Here is a tiny trained network, its code and every weight. The questions are about switching its units off for an input and a class, where a switched-off unit gives its printed mean instead of its output.

import numpy as np


def w(rows, s, z=0):
    codes = np.array(rows[::2]) - 128.0
    scale = np.full(codes.shape[1], s)
    scale[-1] = z or s
    return codes * scale


def f(y):
    return y / 2 * (1 + np.tanh(0.7978845608 * (y + 0.044715 * y**3)))


def log_softmax(a):
    a = a - a.max(-1, keepdims=True)
    return a - np.log(np.exp(a).sum(-1, keepdims=True))


def net(x, mask):
    res = np.array(x, float).reshape(1, 6) / 4 @ E
    y = f(res @ A[0][:, :-1].T + A[0][:, -1])
    res = res + np.where(mask, y, B[0][:, -1]) @ B[0][:, :-1]
    return log_softmax(res[-1] @ U[:, :-1].T + U[:, -1])


A, B = {}, {}
E = w([
[189,104,71,190,98,90,79,138,183,102,52,59],'x0',
[97,156,181,118,118,49,55,215,150,39,86,238],'x1',
[117,184,78,212,131,102,175,169,2,93,105,107],'x2',
[177,200,100,211,104,250,130,201,173,137,166,180],'x3',
[128,127,128,128,128,128,128,127,128,128,128,128],'x4',
[113,58,143,147,135,195,85,113,67,222,11,184],'x5',
],0.01)
A[0] = w([
[116,88,141,74,124,31,120,82,61,147,81,102,64],'neuron 1',
[153,101,116,149,126,199,165,89,126,179,165,20,65],'neuron 2',
[118,78,122,129,126,195,105,113,104,159,57,194,125],'neuron 3',
[137,139,90,139,125,88,116,120,154,97,189,116,103],'neuron 4',
[141,121,139,108,119,199,103,142,244,149,158,154,73],'neuron 5',
[126,139,142,106,121,98,119,156,124,116,113,159,109],'neuron 6',
[91,139,159,44,137,169,164,119,44,165,209,238,12],'neuron 7',
[129,149,86,142,111,94,142,138,172,76,175,83,146],'neuron 8',
[113,130,123,87,135,144,130,117,182,148,118,136,72],'neuron 9',
[164,152,137,147,138,85,129,148,194,88,190,63,82],'neuron 10',
[111,64,151,49,134,101,117,78,198,139,117,130,91],'neuron 11',
[138,133,165,143,124,73,85,176,146,71,98,235,63],'neuron 12',
[165,109,84,207,122,96,89,142,240,114,2,35,11],'neuron 13',
[112,169,133,106,128,80,122,142,147,88,85,194,106],'neuron 14',
[115,122,131,85,137,59,130,114,112,122,141,74,90],'neuron 15',
[136,87,135,145,131,158,95,126,101,194,16,154,122],'neuron 16',
[109,181,102,178,129,109,154,151,8,102,120,106,111],'neuron 17',
[137,128,116,109,125,162,165,79,94,167,151,44,110],'neuron 18',
[130,138,147,101,131,123,103,134,190,136,167,91,115],'neuron 19',
[154,192,110,224,122,243,117,172,190,135,157,181,4],'neuron 20',
[110,166,145,97,132,105,163,129,129,98,225,126,123],'neuron 21',
[129,145,130,178,126,112,144,154,70,94,135,100,66],'neuron 22',
],0.013,0.004)
B[0] = w([
[131,122,110,132,128,132,165,165,134,44,90,79,224],'neuron 1',
[61,124,83,119,139,102,79,146,133,160,150,136,238],'neuron 2',
[106,152,159,111,116,153,149,125,118,157,76,145,228],'neuron 3',
[118,129,154,118,117,142,120,122,137,145,87,129,178],'neuron 4',
[198,125,99,162,127,77,132,119,107,142,120,138,216],'neuron 5',
[104,134,105,146,119,131,110,142,143,141,138,126,166],'neuron 6',
[145,123,188,126,119,164,120,101,134,88,219,129,235],'neuron 7',
[120,129,163,121,134,161,141,124,134,165,90,147,203],'neuron 8',
[154,144,115,134,132,109,130,118,119,137,136,147,162],'neuron 9',
[109,138,152,106,129,166,147,118,111,157,88,141,207],'neuron 10',
[189,126,99,161,127,85,136,124,108,132,117,131,223],'neuron 11',
[62,120,72,119,140,108,87,132,126,173,155,121,235],'neuron 12',
[141,130,185,124,121,159,124,102,121,82,250,142,239],'neuron 13',
[98,132,88,127,136,125,102,144,149,158,145,127,198],'neuron 14',
[132,121,121,128,135,140,154,153,136,84,94,98,186],'neuron 15',
[123,137,169,109,133,162,143,114,138,185,66,147,237],'neuron 16',
[221,125,115,151,126,78,129,97,122,162,130,156,219],'neuron 17',
[81,137,88,132,127,117,88,153,149,146,145,136,214],'neuron 18',
[152,134,138,136,122,113,132,116,121,149,105,147,175],'neuron 19',
[123,108,109,120,135,115,168,163,137,30,78,61,251],'neuron 20',
[108,133,170,114,121,170,138,117,119,143,100,141,204],'neuron 21',
[174,124,120,144,120,90,122,112,113,148,120,147,176],'neuron 22',
],0.024,0.019)
U = w([
[87,158,198,84,95,206,158,81,103,203,32,161,77],'0',
[25,116,47,132,137,102,38,139,148,180,162,124,69],'1',
[133,87,106,142,120,121,181,155,121,40,74,35,254],'2',
[238,121,99,209,96,44,128,57,61,173,110,168,111],'3',
[119,114,216,122,80,199,107,53,111,81,253,136,143],'4',
],0.0081,0.0016)

Each question gives the input, the list of numbers given to net, and the class t.
The units are the neurons (one row each of A and B). Each row of codes is followed by its name. A weight is (code - 128) times the scale printed after its matrix; where a second scale follows, it is the last column's (A, B and U).
mask holds one flag per neuron, in row order. A switched-off neuron (its flag False) gives its mean, the last column of its row in B, instead of its output. The means were averaged over made-up inputs and are rounded, as every weight is.
A unit's drop is (log p(t) with every unit on - log p(t) with that unit switched off) / (log p(t) with every unit on - log p(t) with every unit switched off).
The circuit of an input: a set's keep is (log p(t) with only the set's units on - log p(t) with every unit switched off) / (log p(t) with every unit on - log p(t) with every unit switched off). Starting from the 12 units with the biggest drops (on a tie, the unit counted first), units are removed one at a time, each time the one whose removal leaves the highest keep (on an exact tie, the one counted first), for as long as the keep stays at least 0.8.
units of the circuit, in order: the units of the circuit, biggest drop first
top k neurons: the k neurons with the biggest drops, biggest first
drop when u is switched off: that unit's drop, to one decimal
input [7,-5,2,-6,-2,1], class 4: units of the circuit, in order	neuron 13
input [2,3,-6,-7,-3,5], class 2: top 3 neurons	neuron 1; neuron 11; neuron 17
input [3,6,-7,-8,-8,-6], class 2: top 3 neurons	neuron 1; neuron 15; neuron 11
input [3,-1,-4,3,6,2], class 3: top 3 neurons	neuron 5; neuron 1; neuron 7
input [-8,-1,5,-8,7,6], class 2: top 2 neurons	neuron 1; neuron 13
input [-5,8,8,-3,-8,0], class 1: top 4 neurons	neuron 12; neuron 14; neuron 5; neuron 11
input [-7,-4,3,-5,-7,5], class 4: top 2 neurons	neuron 7; neuron 20
input [0,-3,2,4,5,2], class 2: top 2 neurons	neuron 20; neuron 12
input [4,-2,1,3,-3,0], class 4: top 2 neurons	neuron 13; neuron 1
input [7,-5,-7,-6,-4,4], class 3: top 4 neurons	neuron 11; neuron 20; neuron 7; neuron 9
input [5,3,-7,-5,4,-6], class 3: top 2 neurons	neuron 11; neuron 16
input [-5,-2,6,3,7,-1], class 3: top 2 neurons	neuron 17; neuron 13
input [0,0,-6,3,3,-5], class 3: top 3 neurons	neuron 5; neuron 16; neuron 3
input [4,6,-8,7,1,-2], class 3: top neuron	neuron 5
input [5,-3,-2,8,-6,6], class 2: drop when neuron 20 is switched off	4.6
input [-1,8,-2,4,5,2], class 1: drop when neuron 7 is switched off	0.0
input [-3,-2,6,7,-5,-2], class 2: drop when neuron 20 is switched off	8.1
